Below is a small trained network, with its code and all its weights. Each question gives an input and a class and asks what happens when units are switched off, that is, made to give their printed mean instead of their output.

import numpy as np


def w(rows, s, z=0):
    codes = np.array(rows[::2]) - 128.0
    scale = np.full(codes.shape[1], s)
    scale[-1] = z or s
    return codes * scale


def norm(h):
    return h / np.sqrt((h * h).mean(-1, keepdims=True) + 1e-5)


def f(y):
    return y / 2 * (1 + np.tanh(0.7978845608 * (y + 0.044715 * y**3)))


def log_softmax(a):
    a = a - a.max(-1, keepdims=True)
    return a - np.log(np.exp(a).sum(-1, keepdims=True))


def net(x, mask):
    res = np.array(x, float).reshape(1, 8) / 4 @ E
    u = 0
    for l in range(2):
        y = f(norm(res) @ A[l][:, :-1].T + A[l][:, -1])
        res = res + np.where(mask[u : u + 5], y, B[l][:, -1]) @ B[l][:, :-1]
        u += 5
    return log_softmax(norm(res)[-1] @ U[:, :-1].T + U[:, -1])


A, B = {}, {}
E = w([
[121,109,136,209,57,4],'x0',
[197,54,107,211,149,153],'x1',
[151,175,178,119,89,118],'x2',
[142,149,207,226,101,176],'x3',
[179,117,136,95,215,120],'x4',
[13,177,169,149,187,126],'x5',
[110,105,170,187,139,132],'x6',
[121,80,222,115,140,168],'x7',
],0.0021)
A[0] = w([
[154,111,179,3,69,23,97],'L0N0',
[76,95,234,158,100,218,89],'L0N1',
[96,29,155,177,178,27,71],'L0N2',
[180,65,105,40,175,133,114],'L0N3',
[97,164,156,63,197,182,5],'L0N4',
],0.0043,0.0029)
B[0] = w([
[221,138,148,166,4,176,250],'L0N0',
[129,30,90,8,70,138,220],'L0N1',
[98,236,79,73,231,139,183],'L0N2',
[152,207,63,124,68,191,234],'L0N3',
[152,140,158,200,209,60,127],'L0N4',
],0.0034,0.0013)
A[1] = w([
[106,152,120,160,220,172,124],'L1N0',
[175,105,121,251,63,110,130],'L1N1',
[122,177,242,49,210,211,89],'L1N2',
[87,150,113,105,85,60,253],'L1N3',
[2,196,149,77,102,81,115],'L1N4',
],0.005,0.003)
B[1] = w([
[216,142,117,113,112,65,169],'L1N0',
[212,134,230,167,126,62,203],'L1N1',
[114,84,63,160,247,4,229],'L1N2',
[167,167,116,121,192,249,255],'L1N3',
[123,200,249,255,86,240,223],'L1N4',
],0.0044,0.0026)
U = w([
[58,218,164,165,137,199,157],'0',
[133,115,109,144,224,45,176],'1',
[111,115,140,136,88,64,25],'2',
[193,124,180,162,11,135,193],'3',
[156,141,21,53,118,157,168],'4',
[79,129,111,109,83,79,2],'5',
[70,36,162,99,149,167,96],'6',
[93,91,119,108,71,125,39],'7',
],0.012,0.0075)

Each question gives the input, the list of numbers given to net, and the class t.
The units are the neurons (one row each of A and B). Each row of codes is followed by its name. A weight is (code - 128) times the scale printed after its matrix; where a second scale follows, it is the last column's (A, B and U).
mask holds one flag per neuron, layer by layer. A switched-off neuron (its flag False) gives its mean, the last column of its row in B, instead of its output. The means were averaged over made-up inputs and are rounded, as every weight is.
A unit's drop is (log p(t) with every unit on - log p(t) with that unit switched off) / (log p(t) with every unit on - log p(t) with every unit switched off).
The circuit of an input: a set's keep is (log p(t) with only the set's units on - log p(t) with every unit switched off) / (log p(t) with every unit on - log p(t) with every unit switched off). Starting from all 10 units, units are removed one at a time, each time the one whose removal leaves the highest keep (on an exact tie, the one counted first), for as long as the keep stays at least 0.8.
circuit, biggest first: the units of the circuit, biggest drop first
most important unit: the unit with the biggest drop
top k neurons: the k neurons with the biggest drops, biggest first
k most important neurons of layer l: the k neurons of layer l with the biggest drops, biggest first
drop when u is switched off: that unit's drop, to one decimal
input [4,-7,2,0,7,-7,-7,-8], class 3: 2 most important neurons of layer 1	(L1N2, L1N1)
input [5,2,0,5,8,0,-7,3], class 1: most important unit	L0N2
input [-7,2,4,8,-6,3,6,-5], class 6: 3 most important neurons of layer 0	(L0N1, L0N0, L0N3)
input [-7,-2,0,3,8,-3,-3,4], class 1: 2 most important neurons of layer 1	(L1N2, L1N3)
input [4,4,-6,7,4,1,-4,8], class 1: top 3 neurons	(L0N2, L0N0, L1N4)
input [4,-5,3,-6,8,-3,5,-1], class 3: top 3 neurons	(L0N0, L1N2, L0N1)
input [-4,8,7,-4,-5,0,2,8], class 6: circuit, biggest first	(L0N0, L0N1)
input [4,-8,-3,-4,0,0,-8,-5], class 0: 3 most important neurons of layer 1	(L1N4, L1N3, L1N0)
input [-4,-2,2,7,-6,7,-8,7], class 6: circuit, biggest first	(L0N1, L1N2)
input [4,-4,-4,-8,2,-5,-6,8], class 3: top 2 neurons	(L0N0, L1N2)
input [-6,-7,-4,8,0,-6,-3,8], class 4: 2 most important neurons of layer 1	(L1N4, L1N1)
input [-2,3,0,3,1,0,-5,7], class 6: top 3 neurons	(L0N1, L0N2, L1N0)
input [6,4,-7,4,-5,4,-8,7], class 0: top 2 neurons	(L0N2, L0N0)
input [7,0,-4,-1,4,8,-6,-2], class 0: circuit, biggest first	(L1N4)
input [2,6,7,7,1,8,-7,3], class 1: top 3 neurons	(L1N2, L0N0, L1N4)
input [1,-7,-4,-4,-5,-3,-7,2], class 3: 2 most important neurons of layer 0	(L0N0, L0N2)
input [-7,-7,1,3,0,6,8,8], class 1: top 2 neurons	(L1N2, L0N4)
input [2,-2,-4,1,-3,3,7,6], class 6: top 2 neurons	(L0N1, L0N3)
input [-8,6,3,4,1,0,6,-7], class 1: top 2 neurons	(L0N0, L1N4)
input [-4,3,-5,-4,-1,7,7,8], class 1: most important unit	L1N2
input [-7,-8,-5,7,2,1,-1,-5], class 1: drop when L1N2 is switched off	0.6
input [7,4,4,0,7,2,1,7], class 1: drop when L0N2 is switched off	1.1
input [3,-3,0,-6,-2,-1,-5,5], class 3: drop when L0N0 is switched off	0.9
